Below is a small trained network, with its code and all its weights. Each question gives an input and a class and asks what happens when units are switched off, that is, made to give their printed mean instead of their output.

import numpy as np


def w(rows, s, z=0):
    codes = np.array(rows[::2]) - 128.0
    scale = np.full(codes.shape[1], s)
    scale[-1] = z or s
    return codes * scale


def f(y):
    return y / 2 * (1 + np.tanh(0.7978845608 * (y + 0.044715 * y**3)))


def log_softmax(a):
    a = a - a.max(-1, keepdims=True)
    return a - np.log(np.exp(a).sum(-1, keepdims=True))


def net(x, mask):
    res = np.array(x, float).reshape(1, 7) / 4 @ E
    y = f(res @ A[0][:, :-1].T + A[0][:, -1])
    res = res + np.where(mask, y, B[0][:, -1]) @ B[0][:, :-1]
    return log_softmax(res[-1] @ U[:, :-1].T + U[:, -1])


A, B = {}, {}
E = w([
[131,126,127,122],'x0',
[161,66,254,76],'x1',
[131,127,127,126],'x2',
[199,192,122,148],'x3',
[125,131,130,130],'x4',
[202,189,120,147],'x5',
[127,133,130,128],'x6',
],0.01)
A[0] = w([
[97,107,167,133,92],'neuron 1',
[93,113,137,117,70],'neuron 2',
[144,119,111,133,95],'neuron 3',
[143,136,106,139,96],'neuron 4',
[125,135,138,123,139],'neuron 5',
[123,183,78,155,113],'neuron 6',
[141,160,87,138,92],'neuron 7',
[81,144,102,129,151],'neuron 8',
[56,149,41,160,209],'neuron 9',
[56,117,127,116,74],'neuron 10',
[92,120,161,134,95],'neuron 11',
[139,109,124,131,125],'neuron 12',
[125,125,129,137,127],'neuron 13',
[145,67,135,134,121],'neuron 14',
[183,121,190,120,79],'neuron 15',
[134,139,126,119,92],'neuron 16',
[186,141,177,131,8],'neuron 17',
[140,136,139,118,109],'neuron 18',
[129,164,93,140,101],'neuron 19',
[44,173,99,152,118],'neuron 20',
[128,58,172,119,116],'neuron 21',
[7,152,6,156,51],'neuron 22',
[146,136,99,130,99],'neuron 23',
[172,148,180,116,33],'neuron 24',
[132,127,131,128,125],'neuron 25',
[109,107,150,136,103],'neuron 26',
[110,116,123,135,102],'neuron 27',
[141,125,143,139,105],'neuron 28',
[129,161,86,151,114],'neuron 29',
],0.014,0.011)
B[0] = w([
[139,157,187,106,144],'neuron 1',
[133,155,144,159,131],'neuron 2',
[177,156,146,146,120],'neuron 3',
[91,170,109,123,127],'neuron 4',
[144,121,134,137,134],'neuron 5',
[122,211,148,128,173],'neuron 6',
[106,195,133,116,146],'neuron 7',
[155,140,110,154,168],'neuron 8',
[135,151,17,117,253],'neuron 9',
[109,173,175,132,151],'neuron 10',
[155,157,178,110,136],'neuron 11',
[126,130,136,119,128],'neuron 12',
[123,130,126,125,128],'neuron 13',
[137,135,189,149,149],'neuron 14',
[116,72,66,126,168],'neuron 15',
[143,142,125,145,119],'neuron 16',
[149,140,60,104,138],'neuron 17',
[103,114,107,130,126],'neuron 18',
[146,192,143,144,148],'neuron 19',
[151,97,122,135,181],'neuron 20',
[129,150,220,145,186],'neuron 21',
[125,2,212,124,231],'neuron 22',
[133,168,125,143,129],'neuron 23',
[126,109,50,144,141],'neuron 24',
[112,121,121,132,127],'neuron 25',
[108,142,156,124,135],'neuron 26',
[157,154,138,121,127],'neuron 27',
[131,125,122,113,125],'neuron 28',
[95,197,127,120,158],'neuron 29',
],0.032,0.014)
U = w([
[116,104,125,97,238],'0',
[122,182,7,101,126],'1',
[84,254,139,121,3],'2',
],0.005,0.0055)

Each question gives the input, the list of numbers given to net, and the class t.
The units are the neurons (one row each of A and B). Each row of codes is followed by its name. A weight is (code - 128) times the scale printed after its matrix; where a second scale follows, it is the last column's (A, B and U).
mask holds one flag per neuron, in row order. A switched-off neuron (its flag False) gives its mean, the last column of its row in B, instead of its output. The means were averaged over made-up inputs and are rounded, as every weight is.
A unit's drop is (log p(t) with every unit on - log p(t) with that unit switched off) / (log p(t) with every unit on - log p(t) with every unit switched off).
The circuit of an input: a set's keep is (log p(t) with only the set's units on - log p(t) with every unit switched off) / (log p(t) with every unit on - log p(t) with every unit switched off). Starting from the 12 units with the biggest drops (on a tie, the unit counted first), units are removed one at a time, each time the one whose removal leaves the highest keep (on an exact tie, the one counted first), for as long as the keep stays at least 0.8.
circuit, biggest first: the units of the circuit, biggest drop first
unit that matters most: the unit with the biggest drop
k most important neurons: the k neurons with the biggest drops, biggest first
drop when u is switched off: that unit's drop, to one decimal
input [-2,5,-6,-4,-7,0,1], class 2: 3 most important neurons : neuron 22; neuron 21; neuron 20
input [4,1,-6,-6,-7,-1,5], class 2: 2 most important neurons : neuron 22; neuron 15
input [-7,7,0,-2,-6,-1,-8], class 2: 2 most important neurons : neuron 22; neuron 21
input [-5,2,3,-4,-3,-1,8], class 2: circuit, biggest first : neuron 22; neuron 15
input [-3,0,6,8,-1,7,-1], class 2: unit that matters most : neuron 9
input [6,-2,-3,-7,7,4,8], class 1: 3 most important neurons : neuron 21; neuron 9; neuron 22
input [6,7,6,3,8,6,6], class 1: 3 most important neurons : neuron 22; neuron 17; neuron 24
input [-7,-7,-4,1,5,5,-2], class 2: 2 most important neurons : neuron 6; neuron 29
input [4,1,0,-6,-6,-1,1], class 2: 2 most important neurons : neuron 22; neuron 15
input [-6,3,0,7,-6,3,-4], class 1: drop when neuron 21 is switched off : 0.1
input [-5,-4,3,6,-1,1,-2], class 2: drop when neuron 29 is switched off : 0.2
input [5,-2,-1,-6,-6,3,-4], class 1: drop when neuron 9 is switched off : 0.2
